Below are the code and all the weights of a small trained network. Each question names an input and a class and asks about switching units off, where a switched-off unit gives its printed mean instead of its output.

import numpy as np


def w(rows, s, z=0):
    codes = np.array(rows[::2]) - 128.0
    scale = np.full(codes.shape[1], s)
    scale[-1] = z or s
    return codes * scale


def f(y):
    return y / 2 * (1 + np.tanh(0.7978845608 * (y + 0.044715 * y**3)))


def log_softmax(a):
    a = a - a.max(-1, keepdims=True)
    return a - np.log(np.exp(a).sum(-1, keepdims=True))


def net(x, mask):
    res = np.array(x, float).reshape(1, 8) / 4 @ E
    y = f(res @ A[0][:, :-1].T + A[0][:, -1])
    res = res + np.where(mask, y, B[0][:, -1]) @ B[0][:, :-1]
    return log_softmax(res[-1] @ U[:, :-1].T + U[:, -1])


A, B = {}, {}
E = w([
[147,116,105,165,108,153,193,187,241,121,101,166],'x0',
[211,122,139,112,101,52,191,134,181,175,51,133],'x1',
[42,192,112,142,128,218,70,189,52,174,241,156],'x2',
[113,185,155,204,176,191,120,37,131,38,113,82],'x3',
[114,181,98,142,157,78,71,237,171,197,95,94],'x4',
[79,156,65,34,159,123,147,50,194,98,138,172],'x5',
[186,113,70,126,130,124,135,167,153,105,192,180],'x6',
[101,217,37,93,172,108,53,130,78,2,122,189],'x7',
],0.0089)
A[0] = w([
[174,97,81,92,112,114,128,167,94,173,179,204,75],'N0',
[141,193,120,230,165,188,144,157,192,94,80,114,113],'N1',
[149,123,222,148,145,70,107,143,42,211,56,20,46],'N2',
[180,198,48,75,152,1,74,139,155,59,117,192,136],'N3',
[135,140,144,95,73,108,150,131,91,133,164,186,90],'N4',
[134,106,95,104,126,86,164,193,183,112,66,157,2],'N5',
],0.0069,0.0047)
B[0] = w([
[124,165,167,61,167,78,215,223,161,119,54,155,170],'N0',
[175,29,184,118,56,123,158,254,127,186,177,208,196],'N1',
[113,175,17,130,131,208,91,151,84,40,200,224,221],'N2',
[163,109,50,106,215,221,211,176,89,192,20,200,248],'N3',
[205,32,36,137,109,183,154,193,118,113,116,140,142],'N4',
[187,128,230,113,52,124,162,77,87,186,182,154,179],'N5',
],0.0072,0.011)
U = w([
[87,136,60,80,163,154,141,162,133,149,99,174,174],'0',
[50,191,113,130,130,182,16,152,56,76,222,165,188],'1',
[126,116,169,109,159,103,133,12,140,32,90,92,2],'2',
[160,69,203,118,99,76,164,179,176,218,127,121,151],'3',
],0.011,0.0043)

Each question gives the input, the list of numbers given to net, and the class t.
The units are the neurons (one row each of A and B). Each row of codes is followed by its name. A weight is (code - 128) times the scale printed after its matrix; where a second scale follows, it is the last column's (A, B and U).
mask holds one flag per neuron, in row order. A switched-off neuron (its flag False) gives its mean, the last column of its row in B, instead of its output. The means were averaged over made-up inputs and are rounded, as every weight is.
A unit's drop is (log p(t) with every unit on - log p(t) with that unit switched off) / (log p(t) with every unit on - log p(t) with every unit switched off).
The circuit of an input: a set's keep is (log p(t) with only the set's units on - log p(t) with every unit switched off) / (log p(t) with every unit on - log p(t) with every unit switched off). Starting from all 6 units, units are removed one at a time, each time the one whose removal leaves the highest keep (on an exact tie, the one counted first), for as long as the keep stays at least 0.8.
units of the circuit, in order: the units of the circuit, biggest drop first
unit that matters most: the unit with the biggest drop
k most important neurons: the k neurons with the biggest drops, biggest first
drop of u: that unit's drop, to one decimal
input [5,5,-1,1,3,-2,8,4], class 3: 2 most important neurons -> [N5 N2]
input [3,-2,-2,-4,-4,-2,-7,-3], class 0: unit that matters most -> N2
input [-2,6,-1,6,7,6,-7,-6], class 1: units of the circuit, in order -> [N2 N3]
input [7,-7,0,4,2,1,-5,-1], class 3: units of the circuit, in order -> [N1 N2]
input [-1,-8,-8,-6,-5,-3,-6,4], class 2: 3 most important neurons -> [N2 N3 N1]
input [-4,7,1,-4,2,1,-1,-2], class 0: 2 most important neurons -> [N2 N1]
input [-3,-7,-6,1,3,0,-4,5], class 0: 3 most important neurons -> [N3 N2 N5]
input [8,6,0,-5,-2,-4,2,5], class 3: 2 most important neurons -> [N5 N2]
input [8,-3,-3,-1,-1,1,0,2], class 3: units of the circuit, in order -> [N2 N5]
input [-7,-7,-4,5,0,8,0,2], class 2: 2 most important neurons -> [N2 N1]
input [6,3,8,4,7,1,-7,-1], class 3: 3 most important neurons -> [N1 N2 N3]
input [-3,5,2,8,5,2,-4,-2], class 1: 2 most important neurons -> [N3 N2]
input [8,0,1,-1,-4,6,3,-3], class 3: drop of N2 -> 0.3
input [-4,-2,-5,0,8,-8,-4,-5], class 1: drop of N2 -> 0.6
input [1,-8,-6,5,-2,2,-1,8], class 0: drop of N3 -> 0.7
input [7,-7,-7,8,4,7,-4,-4], class 3: units of the circuit, in order -> [N1]
